Here is a tiny trained network, its code and every weight. The questions are about switching its units off for an input and a target symbol, where a switched-off unit gives its printed mean instead of its output.

import numpy as np


def w(rows, s, z=0):
    codes = np.array(rows[::2]) - 128.0
    scale = np.full(codes.shape[1], s)
    scale[-1] = z or s
    return codes * scale


def f(y):
    return np.maximum(y, 0)


def softmax(a):
    e = np.exp(a - a.max(-1, keepdims=True))
    return e / e.sum(-1, keepdims=True)


def log_softmax(a):
    a = a - a.max(-1, keepdims=True)
    return a - np.log(np.exp(a).sum(-1, keepdims=True))


def net(x, mask):
    ids = ['ΔΘΞΠαβεζηλτ'.index(c) for c in x.split()]
    T = len(ids)
    res = E[ids] + P[:T]
    u = 0
    for l in range(3):
        r = res
        for j in range(2):
            rows = slice(2 * j, 2 * j + 2)
            q, k, v = (r @ M[l][rows].T for M in (Q, K, V))
            z = softmax(np.where(np.tri(T) > 0, q @ k.T / 2**0.5, -1e9)) @ v
            o = O[l][rows]
            res = res + np.where(mask[u + j], z, o[:, -1]) @ o[:, :-1]
        u += 2
        y = f(res @ A[l][:, :-1].T + A[l][:, -1])
        res = res + np.where(mask[u : u + 4], y, B[l][:, -1]) @ B[l][:, :-1]
        u += 4
    return log_softmax(res[-1] @ U[:, :-1].T + U[:, -1])


Q, K, V, O, A, B = {}, {}, {}, {}, {}, {}
E = w([
[108,178,115],'Δ',
[166,31,105],'Θ',
[142,99,75],'Ξ',
[165,187,113],'Π',
[83,143,95],'α',
[32,179,136],'β',
[181,195,94],'ε',
[81,142,73],'ζ',
[90,192,106],'η',
[125,251,201],'λ',
[205,106,202],'τ',
],0.015)
P = w([
[213,179,3],'0',
[178,87,94],'1',
[171,126,132],'2',
[170,141,142],'3',
[161,119,139],'4',
[171,132,146],'5',
[181,134,130],'6',
[169,140,136],'7',
[159,125,142],'8',
[149,134,158],'9',
[166,138,119],'10',
[142,148,177],'11',
[171,136,139],'12',
],0.0057)
Q[0] = w([
[187,64,205],'0.h0',
[73,182,59],'0.h0',
[242,126,250],'0.h1',
[99,124,41],'0.h1',
],0.02)
K[0] = w([
[153,78,184],'0.h0',
[99,171,82],'0.h0',
[2,100,175],'0.h1',
[180,169,127],'0.h1',
],0.034)
V[0] = w([
[129,111,2],'0.h0',
[232,167,103],'0.h0',
[39,121,167],'0.h1',
[107,124,134],'0.h1',
],0.0098)
O[0] = w([
[1,129,208,239],'0.h0',
[145,34,223,187],'0.h0',
[162,160,9,4],'0.h1',
[137,132,90,97],'0.h1',
],0.0064,0.0027)
A[0] = w([
[110,244,155,96],'0.n0',
[38,129,151,129],'0.n1',
[97,116,82,117],'0.n2',
[114,4,3,3],'0.n3',
],0.0074,0.0051)
B[0] = w([
[105,43,76,231],'0.n0',
[201,182,126,253],'0.n1',
[123,98,122,136],'0.n2',
[37,252,177,137],'0.n3',
],0.012,0.0056)
Q[1] = w([
[136,94,159],'1.h0',
[98,153,151],'1.h0',
[254,104,158],'1.h1',
[154,129,60],'1.h1',
],0.017)
K[1] = w([
[147,206,119],'1.h0',
[177,217,141],'1.h0',
[247,162,234],'1.h1',
[177,144,76],'1.h1',
],0.015)
V[1] = w([
[179,80,40],'1.h0',
[85,189,120],'1.h0',
[117,192,202],'1.h1',
[107,1,85],'1.h1',
],0.0093)
O[1] = w([
[209,183,216,9],'1.h0',
[2,154,177,221],'1.h0',
[91,60,25,144],'1.h1',
[221,182,112,5],'1.h1',
],0.0057,0.0018)
A[1] = w([
[119,14,31,5],'1.n0',
[153,238,2,85],'1.n1',
[52,149,156,88],'1.n2',
[98,98,178,100],'1.n3',
],0.0073,0.0034)
B[1] = w([
[109,174,238,163],'1.n0',
[59,109,254,251],'1.n1',
[172,171,101,253],'1.n2',
[107,164,129,181],'1.n3',
],0.01,0.0032)
Q[2] = w([
[137,105,49],'2.h0',
[111,139,163],'2.h0',
[111,127,15],'2.h1',
[124,75,251],'2.h1',
],0.015)
K[2] = w([
[66,61,183],'2.h0',
[170,172,111],'2.h0',
[141,82,112],'2.h1',
[5,115,73],'2.h1',
],0.015)
V[2] = w([
[137,254,214],'2.h0',
[78,199,210],'2.h0',
[206,149,27],'2.h1',
[127,200,253],'2.h1',
],0.0082)
O[2] = w([
[86,119,240,214],'2.h0',
[68,64,179,205],'2.h0',
[141,214,119,2],'2.h1',
[142,110,254,236],'2.h1',
],0.0081,0.008)
A[2] = w([
[92,240,72,167],'2.n0',
[129,7,139,145],'2.n1',
[124,93,110,2],'2.n2',
[218,120,134,137],'2.n3',
],0.015,0.0035)
B[2] = w([
[115,4,162,135],'2.n0',
[146,211,107,249],'2.n1',
[149,146,165,131],'2.n2',
[96,52,130,151],'2.n3',
],0.017,0.016)
U = w([
[227,94,148,238],'Δ',
[156,83,104,106],'Θ',
[187,192,73,152],'Ξ',
[161,147,212,160],'Π',
[100,130,109,101],'α',
[42,125,143,252],'β',
[150,150,63,16],'ε',
[102,100,69,123],'ζ',
[34,132,133,87],'η',
[96,125,120,67],'λ',
[254,90,153,124],'τ',
],0.0073,0.0032)

Each question gives the input, a string of symbols that net reads in full, and the target symbol t.
The units are the heads (2 rows each of Q, K, V and O) and the neurons (one row each of A and B). Each row of codes is followed by its name. A weight is (code - 128) times the scale printed after its matrix; where a second scale follows, it is the last column's (O, A, B and U).
mask holds one flag per unit, layer by layer, with each layer's heads first. A switched-off unit (its flag False) gives its mean, the last column of its rows in O or B, instead of its output. The means were averaged over made-up inputs and are rounded, as every weight is.
A unit's drop is (log p(t) with every unit on - log p(t) with that unit switched off) / (log p(t) with every unit on - log p(t) with every unit switched off).
The circuit of an input: a set's keep is (log p(t) with only the set's units on - log p(t) with every unit switched off) / (log p(t) with every unit on - log p(t) with every unit switched off). Starting from the 12 units with the biggest drops (on a tie, the unit counted first), units are removed one at a time, each time the one whose removal leaves the highest keep (on an exact tie, the one counted first), for as long as the keep stays at least 0.8.
circuit, biggest first: the units of the circuit, biggest drop first
k most important neurons: the k neurons with the biggest drops, biggest first
k most important neurons of layer l: the k neurons of layer l with the biggest drops, biggest first
heads that matter: for each layer, one digit per head in row order, 1 if its drop is at least 0.15 and else 0, layers parted by /
drop when u is switched off: that unit's drop, to one decimal
input ε α λ, target Ξ: 3 most important neurons => 2.n1; 0.n0; 2.n3
input ε Δ β τ β, target Ξ: circuit, biggest first => 1.h1; 0.h0; 2.n1; 2.h1
input ε β ζ, target Ξ: circuit, biggest first => 2.n1; 0.h0; 2.h1
input ε β β β Ξ ζ, target Ξ: 3 most important neurons => 2.n1; 1.n0; 2.n3
input ε η β β ε η β β β α τ, target Ξ: 3 most important neurons => 2.n1; 0.n0; 1.n0
input Ξ η Ξ Θ, target Ξ: circuit, biggest first => 2.n1
input ε β Δ ε Ξ ε ε Ξ Π β Ξ ε, target Ξ: 2 most important neurons of layer 0 => 0.n1; 0.n0
input ε τ λ α, target Ξ: circuit, biggest first => 0.h0; 2.n1; 2.h1
input ε ε η, target Ξ: 2 most important neurons => 2.n1; 2.n3
input α β β β ε ζ β λ η β β ε, target β: heads that matter => 11 / 10 / 00
input ε β β β Ξ Ξ λ ζ ε Ξ β, target Ξ: 3 most important neurons => 2.n1; 1.n0; 0.n0
input β β ε β α, target Π: 2 most important neurons => 0.n0; 1.n1
input ε η Ξ Δ τ Δ λ, target Ξ: 3 most important neurons => 2.n1; 0.n0; 1.n0
input ε λ η β β ζ λ β Δ η Ξ τ Ξ, target Ξ: 2 most important neurons => 2.n1; 2.n3
input β α ε ζ, target Π: most important neuron of layer 2 => 2.n3
input β β ε α, target Π: drop when 1.h1 is switched off => 0.5
input ε ε τ β λ ε Π τ ε α, target Ξ: drop when 1.n0 is switched off => 0.1
input β ε Ξ, target Π: drop when 1.n1 is switched off => 0.2
